[[-0.16  4.08  1.25 -0.29 -0.14  0.29  4.50 -2.32  2.28  3.10 -2.47 -3.83]
 [-1.92  4.18 -0.05 -0.68 -3.15  6.28  2.63 -2.80 -1.84  3.23 -1.14 -2.40]
 [ 0.58  1.54 -1.20 -1.69 -5.08  3.76 -0.71 -0.55 -3.57  1.42  0.45 -2.68]
 [-2.44  4.44 -0.33  1.57 -2.04  4.03  6.28 -2.19  1.09  3.01 -1.39 -3.72]
 [-2.38  4.31 -3.19  1.62 -3.26  6.06  2.29 -3.02 -1.18  2.22 -5.14  0.99]
 [-1.73  0.97  0.24  4.12  0.57  2.07  2.47 -3.80  3.42  1.57 -7.10  2.16]
 [-0.74  1.08 -0.08  1.50 -1.29  2.76  1.62 -1.97  1.30  2.00 -3.74  0.62]
 [-0.69  0.49  1.37  1.83 -2.76  6.65  0.85 -2.10  2.54  5.99 -4.45  0.31]
 [-1.35  0.93 -1.31  2.23 -3.77  3.92 -0.22 -1.78 -0.13  2.48 -2.67 -1.64]
 [-4.37  3.29 -0.41  3.07  2.03  1.28  3.36 -4.10  1.36  0.02 -3.37  0.11]
 [-0.45  3.15  0.41 -1.13 -1.32  3.13 -0.11 -2.63  1.40  5.08 -4.76 -0.51]
 [ 4.39 -2.10  5.17 -2.44 -4.10 -0.32  2.55 -2.20  0.28  1.16 -1.86 -4.17]
 [ 4.11 -0.77  1.71 -1.02 -4.35  0.93  1.21  1.73  0.72  2.75  1.75
  -5.07]]
The entry just left of the largest entry -> -2.76
Which number is the entry just right of -5.14?
A: 0.99
Which number is the entry just right of the largest entry?
A: 0.85
The entry just right of -2.20 is 0.28
The entry just left of 3.92: -3.77
The entry just left of 2.23 -> -1.31
Which number is the smallest entry?
A: -7.10
The entry just left of -0.11: 3.13
The entry just left of the smallest entry: 1.57
The entry just right of -1.69: -5.08
The entry just left of -2.76 is 1.83
Which number is the entry just right of the smallest entry?
A: 2.16
The entry just right of -0.68 -> -3.15
The maximum -> 6.65
The entry just left of 2.07: 0.57
The entry just left of -1.32 -> -1.13
Which number is the entry just left of 2.48?
A: -0.13

[[-2.45, 0.82, 2.90, -2.58, -2.18, 0.53, -3.28, 3.41, 3.29, 2.34, 3.38], [-5.24, -0.88, 4.03, -4.21, -3.36, 0.54, -3.98, 3.67, 3.80, 2.22, 4.31], [-2.78, -1.98, 3.52, 4.70, -1.70, 1.59, 5.66, 0.76, -1.82, -1.38, -4.36], [4.06, -1.86, -6.59, 2.62, 4.39, -1.10, 4.99, -5.52, -6.04, -3.99, -5.16], [2.99, -1.64, -5.53, 2.19, 3.01, -1.17, 3.89, -4.52, -5.39, -3.59, -5.03], [-4.93, -0.13, 4.20, -4.19, -4.38, -0.11, -5.41, 3.38, 4.14, 2.29, 4.10], [-2.92, 0.78, 2.97, -2.75, -2.92, 0.23, -3.88, 3.52, 3.11, 2.13, 2.83], [1.44, 2.24, 2.73, 2.34, -0.15, 1.07, 0.70, 1.24, 2.20, 1.73, 1.19], [-3.28, -1.25, 5.01, 3.74, -2.75, 1.48, 3.50, 1.41, 0.03, -0.36, -2.53], [4.16, -0.28, -5.29, 2.91, 1.87, -2.16, 2.13, -5.57, -4.93, -3.62, -5.51], [2.05, 0.56, -3.58, -4.34, 4.11, 0.47, -1.55, 1.03, 1.17, 1.71, 4.83], [3.10, -0.98, -4.34, 2.71, 2.95, -0.58, 4.15, -3.58, -4.41, -2.78, -4.27], [3.96, -1.22, -5.71, 2.89, 3.41, -1.25, 4.16, -5.15, -5.46, -3.67, -5.20], [-3.26, 0.65, 3.35, -2.82, -3.52, -0.05, -4.31, 3.03, 3.41, 2.09, 3.02]]
Which number is the entry just left of 1.03? -1.55
Which number is the entry just right of 4.14? 2.29
Which number is the entry just left of the smallest entry? -1.86
Which number is the entry just left of -5.51? -3.62
The first entry in reading order is -2.45
Which number is the entry just left of the largest entry? 1.59
Which number is the largest entry? 5.66
The fifth entry in reading order is -2.18
Which number is the second smallest entry? -6.04
Which number is the entry just right of 3.96? -1.22
The entry just left of 2.73: 2.24
Which number is the entry just right of -4.38? -0.11
The entry just right of 0.56 is -3.58
Which number is the second largest entry? 5.01
Which number is the entry just right of the largest entry? 0.76
The entry just right of -3.98: 3.67

m =
array([[-16,  20,  34,   2,  34,   3,  25, -10, -10,  -5],
       [ 23,   6,  -6,  14, -10,  16,  -1,  24,  24,  23],
       [ 29,   3,  -6,  14, -10,  20,  -4,  23,  19,  20],
       [  0,  10,  27, -13,   1,  20, -12, -20, -11,  36],
       [-13,  18,  29,   4,  28,   6,  32,  -3,  -4, -13],
       [ 10,   4,  45,   7,  34, -26,  -6, -11,  33,  21],
       [ 31,   0,  -8,  19,  -5,  16, -11,  32,  16,  25],
       [ 28,  24, -16,  28,  32, -10,  38,  42,  33, -12],
       [ -5,   9,  22, -25, -13,  40, -10, -16, -32,  35],
       [ 11,  24, -21,   7,  -1,  35,   9,  28, -20,  -6]])
Indices start at 1.
The entry in row 1 and column 2 -> 20
Which number is the entry directly below 31? 28
Which number is the entry at row 1, column 1? -16
The bottom-left entry: 11
The entry just left of the smallest entry -> -16
The entry in the bottom-right corner is -6
Which number is the entry just right of -21? 7
Which number is the top entry of the column that holds the largest entry? 34
Which number is the entry at row 3, column 1? 29
Which number is the entry at row 2, column 2? 6
Which number is the entry in row 2 and column 1? 23
Which number is the entry just left of the largest entry? 4
Which number is the entry directly below 2? 14
The entry directly above 31 is 10
The entry in row 2 and column 3 is -6
The entry just right of the smallest entry: 35
Which number is the bottom entry of the column that holds the largest entry? -21
Which number is the entry directly above 45? 29
Which number is the entry just right of 31? 0
The entry directly below the largest entry: -8
The entry directly above 22 is -16
The minimum: -32
Which number is the largest entry? 45
Which number is the entry directly below the smallest entry? -20
The entry directly above -32 is 33
Which number is the entry directly below -3? -11

-319,99,-51,-76,187,-504,-492,-614,4,-395,37,-557,332,-143
263,-308,-260,318,-83,-215,-378,-605,616,-418,-329,-277,-741,328
-224,86,15,-33,322,-791,-613,-771,366,-362,214,-842,103,-173
-522,-487,-349,-615,-618,668,135,-672,-700,-543,-398,604,447,202
42,111,-174,414,-62,295,-106,7,-279,-322,-499,240,238,295
-239,168,-49,56,262,-601,-580,-593,119,-416,16,-665,266,-115
-167,-549,15,-721,-138,-863,-147,-375,441,257,509,-758,-992,-678
195,-430,-339,221,-258,-68,-301,-596,411,-458,-454,-124,-760,319
-142,142,49,2,354,-787,-546,-521,389,-211,243,-817,9,-224
107,87,54,188,109,34,-18,-61,156,-36,21,13,75,160
178,143,93,210,238,-628,-246,219,326,188,153,-590,-447,-295
The bottom entry of the column that holds the smallest entry: -447
The entry directly below the smallest entry is -760
What is the third smallest entry? -842
What is the bottom-right entry? -295
What is the third-last entry, reading row by row? -590
The first entry, reading row by row -> -319
What is the entry in the bottom-left corner? 178
The smallest entry in the last row is -628
The first entry of the largest entry's row is -522
The last entry in the row that holds the largest entry is 202
What is the entry just left of 156? -61
The entry just right of 109 is 34
The top-right entry is -143
The entry just left of the smallest entry: -758
What is the fourth entry in reading order? -76
The smallest entry in the last column -> -678
What is the 3rd entry on the main diagonal? 15
What is the 3rd entry in reading order? -51
What is the largest entry in the first row? 332
What is the entry just left of 240? -499
What is the entry just right of the largest entry? 135
What is the fifth entry, reading row by row? 187
The fifth entry from the end, reading row by row is 188
What is the entry directly above -454? 509
What is the entry just left of -590? 153
The entry just left of 414: -174
What is the 2nd entry on the main diagonal? -308
What is the entry just right of 103? -173
What is the 2nd entry on the diagonal from the top-right corner? -741
What is the 2nd smallest entry? -863

Read these off the grid that follows.
1) What is the entry in the bottom-right corner?
2) What is the entry directly above -6.36?
3) What is the 2nd entry from the end, reading row by row?
4) What is the bottom-left entry?
5) What is the largest entry in the first row?
-0.51  -4.94  -5.24   3.04
 4.86  -6.36   4.04   0.74
1) 0.74
2) -4.94
3) 4.04
4) 4.86
5) 3.04
